a =
[[131 122 130 132 128 130 134 123]
 [129 120 135 130 129 131 133 129]
 [134 115 133 135 128 130 138 127]
 [135 119 129 136 127 129 138 128]
 [132 107 140 133 128 131 137 126]
 [145 113 126 146 125 128 150 116]
 [140 114 133 140 126 128 144 122]
 [129 124 132 129 129 130 132 129]
 [137 120 129 137 127 128 140 123]
 [136 109 132 137 127 129 140 126]
 [138 115 133 138 127 128 141 119]
 [142 106 134 143 126 128 146 116]
 [140 110 137 142 126 129 146 123]
 [137 110 135 138 127 129 142 128]]
a[-14][0]: 131
a[2][-2]: 138
a[7][4]: 129
a[-12][-6]: 133
a[-11][-4]: 127
a[-3][-7]: 106
a[4][-2]: 137
a[3]: [135, 119, 129, 136, 127, 129, 138, 128]
a[11][-5]: 143
a[-5][-3]: 129
a[-2][0]: 140
a[-8][-8]: 140
a[-1][3]: 138
a[12][1]: 110
a[-9][2]: 126
a[-5][-7]: 109
a[:, 4]: [128, 129, 128, 127, 128, 125, 126, 129, 127, 127, 127, 126, 126, 127]
a[-7][-8]: 129
a[5][-1]: 116
a[-14]: [131, 122, 130, 132, 128, 130, 134, 123]
a[2][-1]: 127
a[-14][4]: 128
a[-3][-6]: 134
a[-9][4]: 125
a[1][-3]: 131
a[-10][3]: 133
a[-7][-6]: 132
a[-5][-5]: 137
a[-13][6]: 133
a[-5]: [136, 109, 132, 137, 127, 129, 140, 126]
a[1][3]: 130
a[11]: [142, 106, 134, 143, 126, 128, 146, 116]
a[-3][0]: 142
a[-14][2]: 130
a[1][-4]: 129
a[:, 5]: [130, 131, 130, 129, 131, 128, 128, 130, 128, 129, 128, 128, 129, 129]

X =
[[136 126 137 157]
 [140 124 133 157]
 [134 127 139 157]
 [126 131 144 156]
 [116 135 149 154]
 [137 126 136 157]
 [144 122 129 156]
 [144 123 130 156]
 [145 122 129 156]
 [139 125 135 157]
 [127 130 144 156]
 [130 129 141 156]]
X[-12][0]	136
X[-11][-3]	124
X[-6][0]	144
X[-3][-2]	135
X[6]	[144, 122, 129, 156]
X[-3][-4]	139
X[8][-3]	122
X[-5][-4]	144
X[7][3]	156
X[:, -2]	[137, 133, 139, 144, 149, 136, 129, 130, 129, 135, 144, 141]
X[-9][1]	131
X[:, 1]	[126, 124, 127, 131, 135, 126, 122, 123, 122, 125, 130, 129]
X[-11][-4]	140
X[-8][-3]	135
X[:, -1]	[157, 157, 157, 156, 154, 157, 156, 156, 156, 157, 156, 156]
X[3]	[126, 131, 144, 156]
X[8][-2]	129
X[-12][3]	157
X[-3][3]	157

x = ((128, 128, 128, 128, 128, 128, 128, 128, 128, 128, 128, 128, 128), (130, 127, 129, 128, 126, 129, 124, 129, 120, 127, 130, 135, 120), (128, 124, 129, 128, 121, 123, 131, 126, 124, 122, 132, 134, 131), (138, 130, 133, 124, 130, 128, 132, 129, 126, 126, 132, 127, 125), (125, 124, 131, 122, 127, 125, 122, 122, 120, 130, 122, 128, 123), (134, 127, 127, 129, 125, 125, 133, 130, 125, 121, 133, 134, 129), (109, 114, 137, 115, 111, 124, 127, 111, 124, 130, 115, 122, 136), (119, 138, 116, 145, 144, 127, 122, 128, 150, 143, 117, 119, 137), (115, 119, 135, 121, 118, 121, 124, 115, 125, 129, 123, 122, 136), (119, 138, 116, 145, 144, 127, 122, 128, 151, 143, 117, 119, 137), (134, 131, 134, 127, 127, 131, 129, 132, 126, 126, 138, 128, 125), (109, 116, 130, 111, 109, 143, 140, 125, 135, 131, 107, 125, 133), (131, 128, 128, 126, 129, 131, 126, 134, 121, 124, 136, 129, 123))
x[0, 0]: 128
x[-8, 7]: 130
x[1, 2]: 129
x[5, -11]: 127
x[8, -13]: 115
x[-4, 1]: 138
x[-6, 3]: 145
x[-4]: [119, 138, 116, 145, 144, 127, 122, 128, 151, 143, 117, 119, 137]
x[:, 10]: [128, 130, 132, 132, 122, 133, 115, 117, 123, 117, 138, 107, 136]
x[-5, 4]: 118
x[:, 1]: [128, 127, 124, 130, 124, 127, 114, 138, 119, 138, 131, 116, 128]
x[10, -9]: 127
x[-6]: [119, 138, 116, 145, 144, 127, 122, 128, 150, 143, 117, 119, 137]
x[-8, -3]: 133
x[-13, 6]: 128
x[-1, -7]: 126
x[2, 3]: 128
x[:, -2]: [128, 135, 134, 127, 128, 134, 122, 119, 122, 119, 128, 125, 129]
x[1, -13]: 130
x[0, -6]: 128
x[9, -8]: 127
x[-13, 4]: 128
x[4]: [125, 124, 131, 122, 127, 125, 122, 122, 120, 130, 122, 128, 123]
x[-5, -5]: 125
x[1, 8]: 120
x[-11]: [128, 124, 129, 128, 121, 123, 131, 126, 124, 122, 132, 134, 131]
x[-1, -9]: 129
x[-5]: [115, 119, 135, 121, 118, 121, 124, 115, 125, 129, 123, 122, 136]
x[-3, -3]: 138
x[:, -4]: [128, 127, 122, 126, 130, 121, 130, 143, 129, 143, 126, 131, 124]
x[3, 5]: 128
x[1]: [130, 127, 129, 128, 126, 129, 124, 129, 120, 127, 130, 135, 120]
x[7, -12]: 138
x[9, -5]: 151
x[1, -9]: 126
x[4, 6]: 122
x[-6, -6]: 128
x[11, 1]: 116
